Below is a small trained network, with its code and all its weights. Each question gives an input and a class and asks what happens when units are switched off, that is, made to give their printed mean instead of their output.

import numpy as np


def w(rows, s, z=0):
    codes = np.array(rows[::2]) - 128.0
    scale = np.full(codes.shape[1], s)
    scale[-1] = z or s
    return codes * scale


def norm(h):
    return h / np.sqrt((h * h).mean(-1, keepdims=True) + 1e-5)


def f(y):
    return np.maximum(y, 0)


def log_softmax(a):
    a = a - a.max(-1, keepdims=True)
    return a - np.log(np.exp(a).sum(-1, keepdims=True))


def net(x, mask):
    res = np.array(x, float).reshape(1, 5) / 4 @ E
    u = 0
    for l in range(4):
        y = f(norm(res) @ A[l][:, :-1].T + A[l][:, -1])
        res = res + np.where(mask[u : u + 6], y, B[l][:, -1]) @ B[l][:, :-1]
        u += 6
    return log_softmax(norm(res)[-1] @ U[:, :-1].T + U[:, -1])


A, B = {}, {}
E = w([
[209,198,123,155,19,206,107],'x0',
[136,129,128,123,125,120,133],'x1',
[129,128,129,127,129,129,128],'x2',
[159,171,57,65,145,115,3],'x3',
[124,60,81,31,111,200,201],'x4',
],0.0049)
A[0] = w([
[184,154,113,186,145,118,173,51],'0.n1',
[150,218,162,225,46,153,80,82],'0.n2',
[111,104,135,252,133,51,61,127],'0.n3',
[151,118,96,172,80,191,131,2],'0.n4',
[156,138,125,134,2,174,119,42],'0.n5',
[109,123,150,204,154,110,146,69],'0.n6',
],0.006,0.0025)
B[0] = w([
[94,141,141,167,131,125,115,150],'0.n1',
[137,2,76,187,38,103,63,254],'0.n2',
[143,204,150,79,203,127,206,255],'0.n3',
[137,172,158,95,165,120,171,156],'0.n4',
[142,230,148,98,219,140,200,196],'0.n5',
[109,128,187,148,147,107,107,181],'0.n6',
],0.0083,0.005)
A[1] = w([
[88,109,184,144,123,141,245,143],'1.n1',
[108,134,176,208,113,145,221,132],'1.n2',
[115,227,166,77,93,207,147,2],'1.n3',
[88,211,189,132,196,75,106,56],'1.n4',
[127,244,160,150,121,128,125,67],'1.n5',
[103,138,136,62,188,146,153,83],'1.n6',
],0.011,0.00099)
B[1] = w([
[158,58,28,242,225,123,134,255],'1.n1',
[129,104,254,83,28,106,171,243],'1.n2',
[100,212,162,115,174,131,189,183],'1.n3',
[146,198,111,91,118,208,213,239],'1.n4',
[120,97,96,179,150,103,63,192],'1.n5',
[127,111,163,140,38,90,59,226],'1.n6',
],0.0094,0.0083)
A[2] = w([
[77,45,93,107,158,113,84,129],'2.n1',
[107,57,173,77,44,101,105,66],'2.n2',
[110,219,85,86,202,165,110,74],'2.n3',
[18,67,96,2,120,84,80,7],'2.n4',
[81,86,215,126,69,118,62,25],'2.n5',
[79,158,137,12,101,136,141,45],'2.n6',
],0.0081,0.0016)
B[2] = w([
[151,60,39,177,69,118,80,195],'2.n1',
[166,184,171,116,51,94,97,226],'2.n2',
[2,39,95,58,62,151,68,253],'2.n3',
[172,251,239,121,2,130,136,217],'2.n4',
[167,112,102,3,22,58,130,209],'2.n5',
[91,112,41,182,230,160,81,209],'2.n6',
],0.0065,0.004)
A[3] = w([
[172,96,178,104,192,179,240,2],'3.n1',
[149,31,216,197,129,122,105,120],'3.n2',
[199,118,67,165,176,82,61,92],'3.n3',
[180,114,132,114,103,106,42,84],'3.n4',
[119,203,115,8,140,173,109,180],'3.n5',
[105,139,106,127,136,130,15,7],'3.n6',
],0.011,0.00088)
B[3] = w([
[114,234,222,124,184,175,171,254],'3.n1',
[112,158,24,44,107,126,15,255],'3.n2',
[109,125,137,107,202,177,190,196],'3.n3',
[107,134,218,144,135,120,163,226],'3.n4',
[164,1,44,164,149,94,73,249],'3.n5',
[125,184,158,130,161,144,217,215],'3.n6',
],0.0098,0.0073)
U = w([
[112,197,176,150,175,161,192,147],'0',
[104,56,24,139,153,125,94,208],'1',
[146,132,160,121,6,75,86,10],'2',
],0.012,0.0013)

Each question gives the input, the list of numbers given to net, and the class t.
The units are the neurons (one row each of A and B). Each row of codes is followed by its name. A weight is (code - 128) times the scale printed after its matrix; where a second scale follows, it is the last column's (A, B and U).
mask holds one flag per neuron, layer by layer. A switched-off neuron (its flag False) gives its mean, the last column of its row in B, instead of its output. The means were averaged over made-up inputs and are rounded, as every weight is.
A unit's drop is (log p(t) with every unit on - log p(t) with that unit switched off) / (log p(t) with every unit on - log p(t) with every unit switched off).
The circuit of an input: a set's keep is (log p(t) with only the set's units on - log p(t) with every unit switched off) / (log p(t) with every unit on - log p(t) with every unit switched off). Starting from the 12 units with the biggest drops (on a tie, the unit counted first), units are removed one at a time, each time the one whose removal leaves the highest keep (on an exact tie, the one counted first), for as long as the keep stays at least 0.8.
units of the circuit, in order: the units of the circuit, biggest drop first
most important unit: the unit with the biggest drop
k most important neurons: the k neurons with the biggest drops, biggest first
drop when u is switched off: that unit's drop, to one decimal
input [-5,3,-5,6,1], class 2: units of the circuit, in order => (1.n1)
input [4,5,1,6,-8], class 0: 3 most important neurons => (1.n2 0.n2 1.n1)
input [-3,-4,0,-7,1], class 1: 3 most important neurons => (1.n1 0.n3 0.n5)
input [2,5,1,7,-8], class 0: 3 most important neurons => (0.n2 1.n2 1.n1)
input [-5,8,-3,-8,4], class 1: 2 most important neurons => (1.n1 3.n2)
input [-4,4,-5,3,-6], class 1: 2 most important neurons => (1.n4 3.n5)
input [6,-7,-1,7,-4], class 0: 4 most important neurons => (1.n2 0.n2 1.n1 1.n6)
input [1,-1,-8,-5,-4], class 2: 3 most important neurons => (0.n2 1.n2 0.n5)
input [-3,-6,7,1,6], class 2: 2 most important neurons => (1.n6 0.n3)
input [7,-7,-4,3,-8], class 0: 2 most important neurons => (1.n2 0.n2)
input [0,-8,6,2,-4], class 1: 2 most important neurons => (1.n2 0.n3)
input [-8,-4,5,-8,1], class 1: 3 most important neurons => (1.n1 0.n3 0.n5)
input [8,3,-8,5,-2], class 0: 3 most important neurons => (1.n2 0.n2 0.n5)
input [2,5,-2,4,1], class 1: most important unit => 1.n1
input [6,5,-2,-3,-8], class 2: drop when 1.n1 is switched off => 0.2
input [6,5,0,5,-2], class 0: drop when 0.n2 is switched off => 2.1
input [-8,2,4,1,-1], class 1: drop when 2.n2 is switched off => 0.0
